Below is a small trained network, with its code and all its weights. Each question gives an input and a target symbol and asks what happens when units are switched off, that is, made to give their printed mean instead of their output.

import numpy as np


def w(rows, s, z=0):
    codes = np.array(rows[::2]) - 128.0
    scale = np.full(codes.shape[1], s)
    scale[-1] = z or s
    return codes * scale


def f(y):
    return np.maximum(y, 0)


def softmax(a):
    e = np.exp(a - a.max(-1, keepdims=True))
    return e / e.sum(-1, keepdims=True)


def log_softmax(a):
    a = a - a.max(-1, keepdims=True)
    return a - np.log(np.exp(a).sum(-1, keepdims=True))


def net(x, mask):
    ids = ['ΔΞΦΩαβγζηλμτ'.index(c) for c in x.split()]
    T = len(ids)
    res = E[ids] + P[:T]
    u = 0
    for l in range(2):
        r = res
        for j in range(2):
            rows = slice(3 * j, 3 * j + 3)
            q, k, v = (r @ M[l][rows].T for M in (Q, K, V))
            z = softmax(np.where(np.tri(T) > 0, q @ k.T / 3**0.5, -1e9)) @ v
            o = O[l][rows]
            res = res + np.where(mask[u + j], z, o[:, -1]) @ o[:, :-1]
        u += 2
        y = f(res @ A[l][:, :-1].T + A[l][:, -1])
        res = res + np.where(mask[u : u + 4], y, B[l][:, -1]) @ B[l][:, :-1]
        u += 4
    return log_softmax(res[-1] @ U[:, :-1].T + U[:, -1])


Q, K, V, O, A, B = {}, {}, {}, {}, {}, {}
E = w([
[124,112,187,79],'Δ',
[155,102,182,78],'Ξ',
[177,128,156,112],'Φ',
[113,102,182,80],'Ω',
[114,106,186,92],'α',
[118,119,193,73],'β',
[40,254,19,102],'γ',
[193,154,172,115],'ζ',
[118,50,72,230],'η',
[192,141,172,115],'λ',
[32,58,145,157],'μ',
[163,98,151,82],'τ',
],0.0069)
P = w([
[135,69,157,254],'0',
[157,69,137,154],'1',
[149,107,130,117],'2',
[153,118,105,63],'3',
[157,145,104,51],'4',
[154,165,112,47],'5',
[160,189,132,50],'6',
[163,211,146,40],'7',
],0.0061)
Q[0] = w([
[5,98,135,58],'0.h1',
[66,144,134,212],'0.h1',
[119,179,36,154],'0.h1',
[107,131,129,105],'0.h2',
[126,122,127,128],'0.h2',
[134,100,117,142],'0.h2',
],0.029)
K[0] = w([
[2,93,174,78],'0.h1',
[79,85,138,190],'0.h1',
[113,104,17,137],'0.h1',
[113,148,121,155],'0.h2',
[127,126,126,128],'0.h2',
[121,101,126,128],'0.h2',
],0.029)
V[0] = w([
[121,78,183,104],'0.h1',
[95,36,64,197],'0.h1',
[140,147,88,142],'0.h1',
[70,254,51,119],'0.h2',
[101,80,128,86],'0.h2',
[169,201,139,119],'0.h2',
],0.009)
O[0] = w([
[140,174,142,201,169],'0.h1',
[186,211,156,77,112],'0.h1',
[125,129,114,113,108],'0.h1',
[114,245,2,188,2],'0.h2',
[188,117,155,143,143],'0.h2',
[32,159,150,110,87],'0.h2',
],0.0083,0.0036)
A[0] = w([
[99,131,151,155,251],'0.n1',
[152,149,190,109,6],'0.n2',
[177,120,120,189,56],'0.n3',
[107,7,114,195,59],'0.n4',
],0.015,0.0029)
B[0] = w([
[239,80,64,140,194],'0.n1',
[174,182,20,80,206],'0.n2',
[25,85,145,121,151],'0.n3',
[8,129,159,239,255],'0.n4',
],0.011,0.0044)
Q[1] = w([
[91,111,103,70],'1.h1',
[116,107,197,90],'1.h1',
[204,6,121,126],'1.h1',
[122,159,110,101],'1.h2',
[119,127,164,107],'1.h2',
[134,158,13,126],'1.h2',
],0.022)
K[1] = w([
[118,118,176,133],'1.h1',
[80,175,179,133],'1.h1',
[92,131,108,1],'1.h1',
[150,163,143,139],'1.h2',
[151,121,134,134],'1.h2',
[91,187,73,131],'1.h2',
],0.027)
V[1] = w([
[113,101,116,70],'1.h1',
[70,180,8,177],'1.h1',
[166,66,195,109],'1.h1',
[106,147,157,192],'1.h2',
[139,155,90,71],'1.h2',
[71,191,120,157],'1.h2',
],0.011)
O[1] = w([
[44,117,89,102,118],'1.h1',
[83,254,224,123,81],'1.h1',
[158,27,92,132,197],'1.h1',
[94,123,44,128,201],'1.h2',
[142,82,231,82,3],'1.h2',
[55,65,129,66,97],'1.h2',
],0.0085,0.0048)
A[1] = w([
[96,118,207,95,6],'1.n1',
[252,154,99,5,74],'1.n2',
[195,175,10,53,120],'1.n3',
[88,123,151,199,252],'1.n4',
],0.014,0.0031)
B[1] = w([
[105,89,26,184,172],'1.n1',
[187,175,212,129,181],'1.n2',
[2,129,165,178,247],'1.n3',
[212,122,77,70,253],'1.n4',
],0.014,0.0065)
U = w([
[134,7,15,148,213],'Δ',
[4,84,150,147,217],'Ξ',
[99,134,179,167,73],'Φ',
[116,123,171,84,55],'Ω',
[108,135,143,51,30],'α',
[125,140,170,40,108],'β',
[118,127,138,77,2],'γ',
[108,123,136,66,41],'ζ',
[123,141,136,83,3],'η',
[120,140,171,29,154],'λ',
[106,120,137,58,20],'μ',
[101,224,92,92,68],'τ',
],0.0043,0.0038)

Each question gives the input, a string of symbols that net reads in full, and the target symbol t.
The units are the heads (3 rows each of Q, K, V and O) and the neurons (one row each of A and B). Each row of codes is followed by its name. A weight is (code - 128) times the scale printed after its matrix; where a second scale follows, it is the last column's (O, A, B and U).
mask holds one flag per unit, layer by layer, with each layer's heads first. A switched-off unit (its flag False) gives its mean, the last column of its rows in O or B, instead of its output. The means were averaged over made-up inputs and are rounded, as every weight is.
A unit's drop is (log p(t) with every unit on - log p(t) with that unit switched off) / (log p(t) with every unit on - log p(t) with every unit switched off).
The circuit of an input: a set's keep is (log p(t) with only the set's units on - log p(t) with every unit switched off) / (log p(t) with every unit on - log p(t) with every unit switched off). Starting from all 12 units, units are removed one at a time, each time the one whose removal leaves the highest keep (on an exact tie, the one counted first), for as long as the keep stays at least 0.8.
units of the circuit, in order: the units of the circuit, biggest drop first
top k neurons: the k neurons with the biggest drops, biggest first
k most important neurons of layer l: the k neurons of layer l with the biggest drops, biggest first
which heads matter: for each layer, one digit per head in row order, 1 if its drop is at least 0.15 and else 0, layers parted by /
drop when u is switched off: that unit's drop, to one decimal
input γ α α, target τ: which heads matter : 11 / 10
input μ Ω λ Ω Δ α Δ, target Ξ: units of the circuit, in order : (0.n4; 1.n3)
input η Ξ Δ η, target Ξ: units of the circuit, in order : (0.h1; 1.n3; 0.n4)
input μ τ Φ μ μ μ Φ Ξ, target Δ: top neuron : (0.n2)
input μ Φ η η η Φ Φ Δ, target Δ: 2 most important neurons of layer 1 : (1.n2; 1.n3)
input γ μ λ ζ γ, target Ξ: top 4 neurons : (1.n3; 1.n4; 0.n2; 0.n4)
input Ξ τ Δ α Φ Φ α, target Ξ: units of the circuit, in order : (0.n4; 1.n3)
input γ μ λ, target τ: 2 most important neurons of layer 1 : (1.n1; 1.n4)
input μ Δ β μ, target Ξ: top 4 neurons : (1.n3; 0.n4; 1.n4; 0.n3)
input γ μ Ω, target τ: top 2 neurons : (0.n2; 1.n1)
input γ μ ζ, target τ: top 2 neurons : (0.n2; 1.n1)
input η η Φ λ Φ α λ, target Ξ: top 3 neurons : (0.n4; 1.n3; 1.n4)
input Ω μ η α α η η ζ, target Δ: top 2 neurons : (0.n2; 1.n2)
input η τ λ Ω Φ μ λ, target Ξ: top 4 neurons : (0.n4; 1.n3; 1.n4; 0.n3)
input γ Φ β, target τ: top neuron : (0.n2)
input μ Ξ μ μ μ η λ, target Δ: top 2 neurons : (0.n2; 0.n4)
input μ Φ Ξ τ η Ξ Φ, target Ξ: drop when 0.h1 is switched off : 0.4
input γ η μ, target τ: drop when 0.n2 is switched off : 0.3
input Φ μ η Ω η, target Ξ: drop when 1.h1 is switched off : 0.3
